Below is a small trained network, with its code and all its weights. Each question gives an input and a target symbol and asks what happens when units are switched off, that is, made to give their printed mean instead of their output.

import numpy as np


def w(rows, s, z=0):
    codes = np.array(rows[::2]) - 128.0
    scale = np.full(codes.shape[1], s)
    scale[-1] = z or s
    return codes * scale


def f(y):
    return np.maximum(y, 0)


def softmax(a):
    e = np.exp(a - a.max(-1, keepdims=True))
    return e / e.sum(-1, keepdims=True)


def log_softmax(a):
    a = a - a.max(-1, keepdims=True)
    return a - np.log(np.exp(a).sum(-1, keepdims=True))


def net(x, mask):
    ids = ['ΞΠΨβγδεζηθλμστφω'.index(c) for c in x.split()]
    T = len(ids)
    res = E[ids] + P[:T]
    u = 0
    for l in range(3):
        r = res
        for j in range(2):
            rows = slice(2 * j, 2 * j + 2)
            q, k, v = (r @ M[l][rows].T for M in (Q, K, V))
            z = softmax(np.where(np.tri(T) > 0, q @ k.T / 2**0.5, -1e9)) @ v
            o = O[l][rows]
            res = res + np.where(mask[u + j], z, o[:, -1]) @ o[:, :-1]
        u += 2
        y = f(res @ A[l][:, :-1].T + A[l][:, -1])
        res = res + np.where(mask[u : u + 4], y, B[l][:, -1]) @ B[l][:, :-1]
        u += 4
    return log_softmax(res[-1] @ U[:, :-1].T + U[:, -1])


Q, K, V, O, A, B = {}, {}, {}, {}, {}, {}
E = w([
[142,129,113,120,191,129,127,163,124,76,168],'Ξ',
[176,96,123,139,163,145,92,171,124,119,154],'Π',
[135,77,217,141,94,156,70,155,200,54,159],'Ψ',
[50,39,67,2,60,70,37,117,126,189,105],'β',
[194,109,171,72,120,104,194,113,64,109,71],'γ',
[62,150,227,134,123,164,166,85,68,172,108],'δ',
[126,167,92,200,142,103,83,107,99,93,51],'ε',
[154,117,117,121,194,137,114,150,89,100,154],'ζ',
[191,106,86,132,182,141,110,143,100,114,147],'η',
[220,124,90,119,51,205,169,79,170,179,112],'θ',
[93,150,28,138,211,169,131,95,144,149,149],'λ',
[129,178,34,151,124,168,203,160,112,194,150],'μ',
[70,141,120,140,206,140,136,117,104,120,164],'σ',
[95,81,160,155,185,196,62,136,168,112,162],'τ',
[26,88,183,147,194,155,131,47,135,106,98],'φ',
[108,124,155,172,98,116,219,202,77,152,149],'ω',
],0.014)
P = w([
[99,125,130,155,101,208,160,11,2,26,251],'0',
[127,95,133,146,145,216,125,83,25,83,166],'1',
[134,102,137,141,154,197,106,140,56,109,131],'2',
[126,103,121,132,148,171,108,169,96,123,109],'3',
[128,88,98,127,137,153,110,194,131,125,96],'4',
[126,81,87,124,133,129,112,221,152,128,93],'5',
[121,78,62,122,144,100,114,237,170,137,87],'6',
[117,64,43,126,136,83,102,254,190,141,90],'7',
],0.0065)
Q[0] = w([
[166,171,137,227,117,113,248,178,123,136,146],'L0H1',
[98,121,198,91,56,71,126,128,140,133,150],'L0H1',
[133,101,102,173,115,139,100,139,154,127,144],'L0H2',
[114,90,156,139,142,108,108,159,129,97,105],'L0H2',
],0.012)
K[0] = w([
[171,159,104,160,93,106,220,206,47,205,138],'L0H1',
[88,83,255,94,64,123,119,160,99,129,116],'L0H1',
[111,103,49,157,99,128,85,136,176,137,126],'L0H2',
[108,92,131,85,134,75,99,124,96,107,106],'L0H2',
],0.0087)
V[0] = w([
[81,75,143,57,114,100,137,137,62,146,85],'L0H1',
[88,159,254,132,149,182,163,50,85,138,136],'L0H1',
[173,40,133,14,121,160,184,108,109,107,131],'L0H2',
[230,151,170,139,153,127,151,101,125,74,112],'L0H2',
],0.0054)
O[0] = w([
[112,3,162,152,67,126,130,123,163,199,110,114],'L0H1',
[225,93,101,73,233,102,127,152,202,178,58,248],'L0H1',
[62,125,176,201,129,136,99,192,146,181,143,231],'L0H2',
[69,126,83,168,144,91,169,96,70,156,124,221],'L0H2',
],0.0063,0.0011)
A[0] = w([
[54,165,177,127,110,157,201,76,102,93,146,201],'L0N1',
[163,75,127,88,144,60,115,254,197,91,155,134],'L0N2',
[41,94,127,89,158,129,122,136,154,249,104,255],'L0N3',
[47,161,173,175,160,160,118,102,121,120,120,202],'L0N4',
],0.0059,0.0028)
B[0] = w([
[117,43,153,135,179,169,149,116,66,155,248,184],'L0N1',
[149,116,126,131,183,183,79,239,93,87,169,182],'L0N2',
[106,9,34,168,99,151,185,181,189,128,149,253],'L0N3',
[146,81,115,253,215,111,150,162,77,43,172,217],'L0N4',
],0.006,0.0038)
Q[1] = w([
[120,254,114,101,98,137,129,95,207,156,244],'L1H1',
[109,100,84,210,167,92,85,119,88,59,116],'L1H1',
[212,116,44,122,42,182,174,180,70,187,116],'L1H2',
[142,60,145,144,134,214,151,219,109,162,126],'L1H2',
],0.0065)
K[1] = w([
[178,230,84,199,143,238,198,113,169,153,155],'L1H1',
[53,125,49,168,149,70,46,141,135,97,133],'L1H1',
[96,101,86,52,1,77,91,166,199,159,124],'L1H2',
[126,97,166,72,98,161,149,229,206,161,161],'L1H2',
],0.0066)
V[1] = w([
[131,130,190,176,182,83,117,67,159,83,55],'L1H1',
[83,135,135,151,213,73,116,211,77,85,105],'L1H1',
[99,170,95,165,137,42,92,105,115,92,60],'L1H2',
[2,58,101,43,93,110,70,105,117,132,167],'L1H2',
],0.0064)
O[1] = w([
[72,196,180,124,90,203,123,122,48,130,127,91],'L1H1',
[157,240,86,63,128,228,112,57,131,103,149,239],'L1H1',
[64,93,75,109,47,76,165,156,215,228,38,2],'L1H2',
[221,253,84,200,147,77,104,109,147,226,190,136],'L1H2',
],0.0056,0.004)
A[1] = w([
[132,184,147,74,183,141,125,114,117,115,187,6],'L1N1',
[57,180,113,68,19,124,112,129,149,166,65,112],'L1N2',
[221,126,150,3,88,167,162,42,149,129,131,102],'L1N3',
[45,96,147,148,75,167,187,63,79,157,194,102],'L1N4',
],0.0076,0.0021)
B[1] = w([
[51,89,112,176,109,35,143,153,124,124,167,206],'L1N1',
[60,1,94,158,63,15,226,115,200,225,113,168],'L1N2',
[46,231,166,194,212,179,5,44,5,19,219,181],'L1N3',
[181,183,135,103,152,156,11,79,33,76,178,255],'L1N4',
],0.0072,0.0036)
Q[2] = w([
[77,87,137,91,88,78,201,182,246,153,91],'L2H1',
[87,227,162,79,131,134,66,1,87,120,123],'L2H1',
[128,141,144,91,152,223,129,87,46,107,95],'L2H2',
[93,132,159,60,107,133,207,107,180,148,130],'L2H2',
],0.0099)
K[2] = w([
[54,40,165,133,67,70,255,113,153,145,118],'L2H1',
[100,191,137,187,147,146,123,99,89,68,75],'L2H1',
[156,229,98,92,156,132,105,128,76,143,119],'L2H2',
[138,158,109,137,115,100,173,87,77,144,68],'L2H2',
],0.0099)
V[2] = w([
[151,213,170,125,183,171,44,127,58,100,242],'L2H1',
[163,109,100,113,133,74,9,53,136,194,146],'L2H1',
[108,54,59,68,254,121,192,175,180,108,72],'L2H2',
[199,206,163,88,202,198,70,130,56,32,114],'L2H2',
],0.0055)
O[2] = w([
[91,144,55,36,146,192,136,147,157,148,2,251],'L2H1',
[90,178,225,105,131,106,114,94,193,51,130,153],'L2H1',
[200,106,103,3,188,167,154,71,163,78,196,120],'L2H2',
[154,162,82,252,90,111,198,117,184,62,137,240],'L2H2',
],0.0067,0.012)
A[2] = w([
[108,117,91,124,50,132,218,79,201,170,25,165],'L2N1',
[175,156,221,91,55,99,64,254,93,140,141,8],'L2N2',
[170,60,101,131,71,114,214,174,184,221,51,220],'L2N3',
[101,153,107,119,79,181,114,110,133,85,19,148],'L2N4',
],0.0066,0.0015)
B[2] = w([
[138,141,152,107,181,133,196,197,190,109,138,193],'L2N1',
[165,92,68,190,59,177,232,165,91,84,43,153],'L2N2',
[64,47,81,146,57,2,96,43,244,217,68,155],'L2N3',
[167,55,166,52,187,156,59,160,70,188,212,252],'L2N4',
],0.0079,0.013)
U = w([
[143,138,115,143,170,214,126,156,15,52,180,223],'Ξ',
[113,67,87,85,131,148,189,233,233,167,79,117],'Π',
[143,166,89,242,46,97,209,59,229,48,84,171],'Ψ',
[94,24,114,113,35,94,46,43,87,177,172,173],'β',
[219,137,141,114,145,55,214,81,48,138,69,70],'γ',
[102,130,212,175,186,132,139,144,117,213,183,66],'δ',
[55,102,171,111,100,121,98,123,89,57,1,99],'ε',
[111,135,140,134,140,112,126,139,91,139,100,36],'ζ',
[149,154,90,141,153,85,60,124,115,130,75,18],'η',
[166,170,148,125,84,172,61,27,138,202,47,145],'θ',
[5,143,143,102,177,122,51,87,118,168,144,57],'λ',
[79,188,121,104,145,111,144,128,80,214,160,99],'μ',
[68,124,175,139,159,110,112,146,112,130,179,56],'σ',
[160,200,153,154,135,108,90,72,209,93,159,121],'τ',
[167,155,156,24,140,92,149,30,165,95,187,100],'φ',
[128,142,182,188,114,136,241,218,99,145,166,3],'ω',
],0.0066,0.0072)

Each question gives the input, a string of symbols that net reads in full, and the target symbol t.
The units are the heads (2 rows each of Q, K, V and O) and the neurons (one row each of A and B). Each row of codes is followed by its name. A weight is (code - 128) times the scale printed after its matrix; where a second scale follows, it is the last column's (O, A, B and U).
mask holds one flag per unit, layer by layer, with each layer's heads first. A switched-off unit (its flag False) gives its mean, the last column of its rows in O or B, instead of its output. The means were averaged over made-up inputs and are rounded, as every weight is.
A unit's drop is (log p(t) with every unit on - log p(t) with that unit switched off) / (log p(t) with every unit on - log p(t) with every unit switched off).
The circuit of an input: a set's keep is (log p(t) with only the set's units on - log p(t) with every unit switched off) / (log p(t) with every unit on - log p(t) with every unit switched off). Starting from the 12 units with the biggest drops (on a tie, the unit counted first), units are removed one at a time, each time the one whose removal leaves the highest keep (on an exact tie, the one counted first), for as long as the keep stays at least 0.8.
units of the circuit, in order: the units of the circuit, biggest drop first
most important unit: the unit with the biggest drop
k most important neurons: the k neurons with the biggest drops, biggest first
top k neurons in layer l: the k neurons of layer l with the biggest drops, biggest first
heads that matter: for each layer, one digit per head in row order, 1 if its drop is at least 0.15 and else 0, layers parted by /
input Π θ Π Π θ ε δ, target Ξ: most important unit	L1H1
input ε ε ε β ε Ψ θ η, target Ψ: units of the circuit, in order	L2N4, L1H2
input θ θ θ, target Ψ: heads that matter	01 / 11 / 10
input ε η φ ε ε γ ε β, target φ: units of the circuit, in order	L2H2, L2H1, L0H1
input ε μ ε μ λ γ ε μ, target Ψ: heads that matter	11 / 10 / 10
input ε μ μ φ ε γ φ μ, target Ψ: units of the circuit, in order	L2N4, L2H1
input δ ε ε θ τ δ ε ω, target Ξ: heads that matter	10 / 10 / 00
input ε λ β γ θ Π μ γ, target γ: 3 most important neurons	L2N2, L1N4, L0N3
input σ λ θ λ, target Π: heads that matter	00 / 00 / 10
input Ξ γ γ ω γ, target Ψ: top 3 neurons in layer 0	L0N3, L0N2, L0N4
input ε ε ω Π μ δ γ, target Ξ: units of the circuit, in order	L1N3, L2N3
input λ ε θ γ μ ε, target Π: heads that matter	00 / 01 / 00
input ε τ ε η ε ε θ μ, target Ξ: heads that matter	10 / 00 / 00
input ε β ε, target ε: heads that matter	10 / 11 / 11
input δ ε θ ε θ ε ε, target β: top 3 neurons in layer 1	L1N2, L1N4, L1N3
input θ θ γ ε β τ δ γ, target τ: most important unit	L1H2
input δ γ δ θ λ δ, target Ψ: 4 most important neurons	L0N3, L2N4, L1N3, L2N3
input γ Π Ψ γ θ, target Ξ: heads that matter	11 / 01 / 00
input η Ξ λ θ δ ε Ψ, target Ξ: units of the circuit, in order	L0N2, L1H2
input δ Ψ Π ε ε η ε δ, target Π: most important unit	L2H1
input δ δ γ λ γ, target Π: 2 most important neurons	L1N3, L2N3
input ε γ τ ε Ξ Π θ ε, target Ψ: 2 most important neurons	L1N2, L0N3
input φ ε β γ ε γ, target φ: units of the circuit, in order	L2H2, L0H1, L0N3, L1H1
input λ γ β ε θ θ, target θ: heads that matter	10 / 11 / 01
input ε Ξ ε δ λ ε δ ε, target β: 4 most important neurons	L1N2, L0N2, L1N4, L0N3
input β δ μ ε ε δ φ, target φ: heads that matter	00 / 10 / 11
input μ τ Π Π δ ε γ, target Ξ: most important unit	L1H1
input λ γ θ λ μ ε Ψ, target Ξ: heads that matter	00 / 00 / 00
